What each symbol does to the nodes:
at | ψ δ γ τ α ζ
w266 | w997 w881 none w842 none w296
w272 | w690 w897 w603 w590 w490 w600
w442 | w233 none w559 w462 w339 w331
w800 | w150 w817 w316 w82 w178 w496
w722 | w43 w37 none w439 w301 w200
w603 | w272 w860 w783 w663 w964 w910
w665 | w816 w179 w171 w126 none w7
w150 | none w61 w800 w724 w866 w564
w731 | w462 none w37 w584 w43 w559
w339 | w496 w442 w3 w316 w590 w897
w793 | w9 w210 w41 w840 none w938
w602 | none none w242 w703 w655 w853
w7 | w327 w958 w9 w665 none w118
w296 | w964 w783 none w266 none w388
w462 | w817 none w731 w205 w316 w442
w784 | w703 none w331 w233 w775 w242
w439 | w970 w91 none w122 w342 w722
w812 | none w724 w958 w709 w327 w866
w564 | none w963 w496 w150 w982 w935
w37 | w731 none none w91 w722 w986
w171 | w665 w600 w840 w490 none w9
w260 | w740 w43 w301 w210 w938 w663
w963 | none none w233 w61 w564 w703
w342 | w210 w439 none w756 w41 w301
w285 | w982 w496 w590 w178 w23 w690
w935 | none w703 w775 w564 w153 w655
w777 | none w982 w23 w847 none w381
w200 | w3 w986 none w722 w881 w577
w709 | none w655 w179 w153 w816 w812
w331 | w784 none w269 w442 w897 w323
w842 | w938 w301 none w41 none w266
w590 | w285 w339 w663 w740 w580 w272
w655 | none w602 w945 w935 w709 w724
w496 | w564 w233 w339 w800 w285 w775
w724 | none w853 w82 w655 w812 w150
w580 | w23 w590 w997 w891 none w490
w600 | w179 w451 w910 w272 w171 w32
w451 | w945 w323 w202 w897 w600 w723
w577 | w860 w393 none w200 w783 w122
w126 | w381 w690 w490 w23 none w665
w817 | w61 none w462 w790 w800 w233
w881 | w663 w200 none w301 w266 w783
w703 | none none w784 w963 w935 w602
w775 | w935 w784 w897 w496 w690 w945
w393 | w269 none none w986 w577 w155
w242 | w602 none w323 w784 w945 w790
w690 | w153 w775 w272 w285 w126 w179
w891 | w118 w740 w938 w9 none w580
w122 | w202 w155 none w577 w756 w439
w233 | w963 none w442 w817 w496 w784
w23 | w777 w285 w580 w118 none w126
w866 | none w150 w178 w812 w847 w982
w205 | w790 none w584 w323 w723 w462
w663 | w590 w3 w881 w260 w997 w603
w997 | w580 w663 w266 w938 none w964
w982 | none w564 w285 w866 w777 w153
w970 | w723 w584 w439 w202 w210 w43
w316 | w800 w462 w43 w723 w740 w339
w559 | w442 none w986 w731 w3 w269
w897 | w775 w331 w860 w339 w272 w451
w840 | w171 w910 w388 w964 none w793
w43 | w316 w731 w722 w970 w260 w3
w958 | w812 w82 w32 w179 w7 w178
w860 | w897 w269 w577 w3 w603 w202
w388 | w840 w756 none w296 none w41
w178 | w866 w800 w740 w958 w118 w285
w61 | none none w817 w853 w150 w963
w790 | w853 none w205 w242 w82 w817
w816 | none w709 w665 w381 none w327
w323 | w242 none w465 w331 w451 w205
w179 | w709 w945 w600 w690 w665 w958
w584 | w205 none w91 w465 w970 w731
w381 | none w153 w126 w777 none w816
w853 | none none w790 w602 w724 w61
w301 | w260 w722 none w342 w842 w881
w847 | none w866 w118 w327 none w777
w723 | w82 w205 w970 w451 w32 w316
w986 | w559 none none w37 w200 w393
w945 | w655 w242 w451 w775 w179 w82
w3 | w339 w559 w200 w43 w663 w860
w327 | none w812 w7 w816 none w847
w910 | w600 w202 w756 w603 w840 w210
w490 | w126 w272 w964 w580 none w171
w82 | w724 w790 w723 w945 w958 w800
w756 | w910 w122 none w783 w388 w342
w91 | w584 none none w155 w439 w37
w118 | w847 w178 w891 w7 none w23
w964 | w490 w603 w296 w997 none w840
w938 | w891 w260 w842 w793 none w997
w155 | w465 none none w393 w122 w91
w783 | w603 w577 none w881 w296 w756
w210 | w32 w970 w342 w910 w793 w260
w9 | w7 w32 w793 w171 none w891
w269 | w331 none w393 w559 w860 w465
w465 | w323 none w155 w269 w202 w584
w153 | none w935 w690 w982 w381 w709
w202 | w451 w465 w122 w860 w910 w970
w32 | w958 w723 w210 w600 w9 w740
w740 | w178 w316 w260 w32 w891 w590
w41 | w793 w342 none w388 none w842

In the rows, zero is written as 60.

The rows follow the links: the fewer symbols apart two nodes are, the more alike their rows tend to be.

Each row is also shifted at random along 2 hidden directions that mean nothing.

Row, then node:
[  45   59   55   68   71   73   68   58   67   60   50   49   65   58   48   59   67   62   65   62   72   74   66   69   63   66   65   61   64   55   67   66   58   66   68   67   67   62   52   63   69   66   62]
node: w790
[  75   59   67   63   62   47   45   57   58   67   60   66   62   65   57   53   67   65   73   55   61   53   54   63   56   55   49   67   53   63   56   62   63   66   67   55   62   56   66   58   70   48   65]
node: w816
[  79   53   62   67   57   70   76   65   64   61   65   51   70   59   50   56   69   57   58   62   53   53   64   60   66   64   71   57   62   50   64   63   62   60   61   54   71   66   61   58   69   61   60]
node: w784
[  88   61   62   64   48   76   71   63   57   57   68   48   69   57   48   53   69   56   56   66   50   49   57   61   63   58   72   55   63   49   62   60   64   56   57   57   73   67   62   53   56   61   59]
node: w331
[  82   58   58   56   50   74   73   61   52   48   70   60   59   65   66   54   61   62   54   65   53   57   65   55   58   61   65   61   68   53   73   56   60   52   47   55   64   68   60   54   60   71   57]
node: w339
[  64   62   72   61   51   47   57   66   53   63   62   64   54   57   59   72   66   54   54   66   46   54   55   54   73   52   59   49   56   63   56   60   66   62   66   65   52   66   61   47   41   56   57]
node: w756
[  99   54   57   64   56   69   72   62   58   46   62   56   62   59   56   58   74   61   52   66   57   72   67   63   65   69   58   58   67   56   71   62   61   63   62   64   55   70   51   51   62   70   61]
node: w817
[ 101   57   64   64   58   74   63   57   60   63   62   51   65   57   48   50   65   58   67   61   57   50   60   60   62   57   67   57   60   45   63   64   62   61   60   56   75   62   65   60   71   56   64]
node: w703
[  76   38   62   62   64   48   88   68   63   61   63   71   60   71   70   63   69   64   50   57   56   68   81   50   70   75   54   61   67   56   75   64   62   66   62   46   49   73   56   60   79   67   63]
node: w564
[  84   57   62   70   58   60   63   56   56   49   56   58   58   58   44   51   80   65   62   67   62   71   56   71   59   60   55   61   59   55   69   69   60   71   68   68   59   69   53   51   61   60   65]
node: w82
[  23   56   57   65   65   34   68   64   60   56   63   73   53   68   68   66   70   65   54   58   64   72   60   66   59   66   51   70   55   74   61   61   59   70   66   62   46   61   58   62   64   59   61]
node: w9
[  48   48   59   71   70   61   83   67   66   65   61   53   72   61   53   64   78   57   52   60   56   65   70   60   72   69   59   55   66   55   63   66   63   67   76   63   63   65   54   56   74   61   58]
node: w242
[  52   62   57   59   69   58   46   56   67   75   60   62   65   65   62   52   50   64   76   52   71   48   56   60   48   59   60   71   55   63   53   59   59   59   59   52   72   50   71   76   76   48   65]
node: w381
[  45   67   63   57   55   45   51   60   56   55   58   68   51   59   61   61   62   62   62   63   64   65   51   66   57   56   53   65   52   69   57   60   59   64   59   65   50   60   61   58   49   56   61]
node: w793
[  77   67   55   57   56   94   57   55   54   54   61   49   64   57   53   47   54   59   65   63   61   55   60   61   51   55   68   58   68   48   70   55   57   49   52   61   76   58   60   64   58   64   60]
node: w442
[  45   54   57   55   66   47   62   61   63   62   66   74   57   74   75   58   57   65   60   57   63   60   65   57   50   67   52   70   62   67   62   57   58   61   54   50   57   57   65   68   76   59   63]
node: w23
[  55   71   54   48   59   74   48   54   54   56   66   63   62   68   70   44   46   67   69   58   67   51   56   59   39   52   61   71   64   59   63   52   57   50   46   54   71   50   69   68   60   63   63]
node: w590
[  82   68   74   61   48   66   49   60   54   59   61   55   57   49   49   62   64   53   63   65   49   49   53   59   73   46   64   47   59   54   56   60   65   57   64   70   62   65   60   45   37   55   58]
node: w122
[  76   64   72   63   47   49   53   65   47   55   71   63   59   57   52   61   74   55   57   66   41   47   46   63   65   48   55   55   53   60   56   59   69   63   66   67   56   66   63   39   44   54   56]
node: w910
[  17   35   59   71   81   26   89   68   73   68   52   75   59   68   72   76   74   65   49   51   70   84   80   57   74   85   49   65   58   72   63   71   60   78   78   54   41   65   50   69   86   62   63]
node: w812
[  90   54   69   67   62   50   52   58   58   66   61   62   60   65   53   52   75   62   70   57   56   51   57   61   60   57   50   61   57   56   60   67   65   67   71   57   60   63   65   52   71   49   65]
node: w709
[  54   53   50   60   68   48   69   63   66   55   64   70   62   70   74   64   65   68   51   58   69   79   70   65   56   75   49   72   63   76   66   60   55   67   61   60   46   60   55   66   74   67   60]
node: w178
[  40   63   67   59   58   48   61   63   60   60   51   65   50   56   63   74   57   59   57   62   62   70   58   59   69   59   59   55   57   66   57   63   61   63   64   69   47   63   56   59   44   62   58]
node: w342
[  70   55   70   66   47   45   75   65   54   51   56   64   49   52   59   74   71   58   46   65   48   73   62   56   80   64   60   48   59   60   63   64   63   67   65   69   42   75   49   43   41   68   58]
node: w439
[  66   58   55   63   60   70   77   65   59   50   58   56   60   56   64   69   65   58   46   67   57   75   69   59   71   69   64   52   69   59   67   60   59   62   61   67   52   67   50   53   51   76   56]
node: w731
[  85   57   57   56   57   77   65   56   56   53   65   59   62   67   63   48   62   63   61   61   59   58   66   56   55   62   62   64   69   52   74   57   60   55   51   53   67   65   62   61   70   66   62]
node: w496
[  28   75   56   54   63   63   41   57   65   70   65   61   64   60   65   57   42   59   71   56   66   44   48   61   44   53   71   69   54   68   46   54   58   51   51   59   73   45   73   77   59   50   60]
node: w964
[  76   48   62   58   65   52   68   61   62   62   64   71   58   69   71   58   64   65   62   54   62   60   72   51   59   68   53   67   61   60   69   62   60   62   57   47   54   65   61   65   78   61   64]
node: w982
[  78   56   58   65   59   65   69   63   63   67   68   53   72   62   55   52   68   59   61   61   54   47   60   62   59   62   68   62   60   51   60   63   63   58   58   51   74   60   66   65   71   57   61]
node: w775
[  82   60   63   64   51   73   73   66   59   59   66   50   65   54   52   61   66   54   53   68   47   52   62   58   70   59   72   49   62   49   61   61   64   57   56   60   68   69   61   52   52   64   57]
node: w269
[  50   55   60   60   61   63   76   67   64   61   54   59   59   55   67   80   55   57   47   63   60   76   72   55   77   71   65   51   67   62   63   60   57   62   65   66   50   63   50   59   52   73   56]
node: w37
[  61   66   63   51   52   54   55   61   53   54   69   73   52   67   75   56   52   63   58   60   54   52   56   57   54   53   59   65   60   68   62   54   60   53   47   56   54   62   65   58   53   62   59]
node: w997
[ 101   56   62   57   44   36   61   63   50   41   75   78   52   67   71   58   75   63   49   68   47   65   55   65   57   63   46   65   57   71   67   59   62   66   56   62   40   70   57   43   51   63   58]
node: w891
[  72   57   55   58   63   84   66   56   61   56   60   53   67   63   57   50   58   63   63   60   64   59   69   57   54   61   65   58   70   49   69   58   57   55   54   56   70   63   61   64   70   65   61]
node: w233

Start, symbols taken left to right, then the node you end at.
Answers are names.
[  30   50   56   67   63   56   90   71   69   67   72   58   73   62   66   68   64   57   45   62   52   55   69   56   67   73   71   58   61   59   58   63   61   59   60   52   68   61   61   67   71   61   55]
ψ ψ ζ => w655
[  49   60   63   68   59   59   68   67   57   62   66   56   63   56   55   66   73   51   48   67   48   57   59   60   75   57   63   52   63   57   58   63   65   61   72   65   62   65   58   47   51   60   56]
δ α ζ => w970
[  67   60   49   60   70   72   59   57   66   55   56   55   66   63   61   58   60   66   60   60   74   76   65   67   53   70   57   68   67   64   66   59   54   64   60   65   61   57   52   66   72   68   62]
τ α => w958
[  42   62   61   66   65   73   65   63   61   65   57   49   69   53   52   66   66   56   56   63   56   58   62   60   69   60   67   50   64   54   58   61   62   59   72   67   69   60   57   56   56   62   56]
α τ ζ τ => w860
[  42   71   56   62   63   62   44   52   57   53   56   56   57   58   51   49   65   65   68   63   71   66   48   76   47   55   56   67   54   64   58   62   58   63   61   72   64   56   59   63   57   55   63]
γ ζ ζ => w663
[  36   54   63   59   54   47   78   70   63   65   71   68   63   62   71   71   60   57   45   61   47   50   61   54   67   66   71   60   57   65   52   60   65   57   55   50   59   61   65   61   58   60   53]
τ δ => w3
[  29   61   53   67   70   64   68   60   62   53   53   54   63   58   53   61   69   62   57   63   69   76   62   72   60   68   61   61   59   60   60   65   58   69   67   71   61   61   52   63   61   65   61]
γ δ τ α => w202
[  45   56   56   56   75   46   59   61   69   66   55   71   58   70   72   65   55   67   64   52   71   72   68   60   53   71   50   71   58   73   58   59   56   65   63   55   52   54   60   72   79   61   64]
δ δ => w150
[  47   63   58   50   56   60   65   62   56   55   68   69   57   66   75   62   48   61   54   60   56   57   64   51   57   58   61   63   64   64   63   52   58   52   48   55   59   60   65   63   55   66   58]
τ ζ γ δ => w200
[  67   71   62   52   53   63   48   59   59   55   57   61   50   55   67   68   45   60   61   63   61   66   55   60   62   55   60   55   61   67   58   55   59   57   53   68   51   57   58   59   43   65   57]
ψ δ α => w260
[  59   58   58   60   73   80   64   57   69   68   52   54   66   62   58   55   54   62   69   54   74   62   72   56   56   66   65   62   68   53   65   60   56   58   60   54   70   56   61   73   78   63   64]
α δ τ τ => w853
[  49   71   52   62   65   89   50   54   60   58   51   41   68   52   44   51   59   61   71   63   74   65   56   72   52   57   68   57   64   51   62   61   54   59   63   75   75   56   56   65   56   61   64]
ζ τ ψ => w790
[  71   64   67   58   49   65   62   64   59   63   61   57   61   52   59   68   54   54   57   64   48   52   56   53   71   55   72   49   58   55   55   60   63   56   55   58   63   64   63   56   43   60   56]
τ ζ τ ψ => w3
[  36   59   46   55   69   54   66   64   62   53   63   68   62   66   76   67   54   65   50   61   68   78   65   65   52   74   53   70   65   78   61   56   55   61   60   65   49   54   55   68   65   70   58]
ψ δ α => w178
[  38   66   63   59   60   46   49   62   57   65   65   66   58   63   64   62   63   57   62   61   55   51   52   61   59   52   55   63   55   68   53   60   64   61   66   64   58   56   67   58   55   53   60]
ζ δ ζ => w260
[  94   58   64   68   60   61   55   56   60   58   51   58   58   58   44   50   71   64   72   58   68   69   60   66   59   59   53   60   54   55   67   67   61   68   67   63   62   66   56   55   68   58   67]
τ α δ τ => w935
[  36   68   61   49   62   67   55   58   60   66   56   63   56   60   72   70   37   60   63   55   64   56   61   50   60   57   67   57   65   64   57   51   57   51   49   60   60   53   63   69   52   64   59]
δ τ α => w301
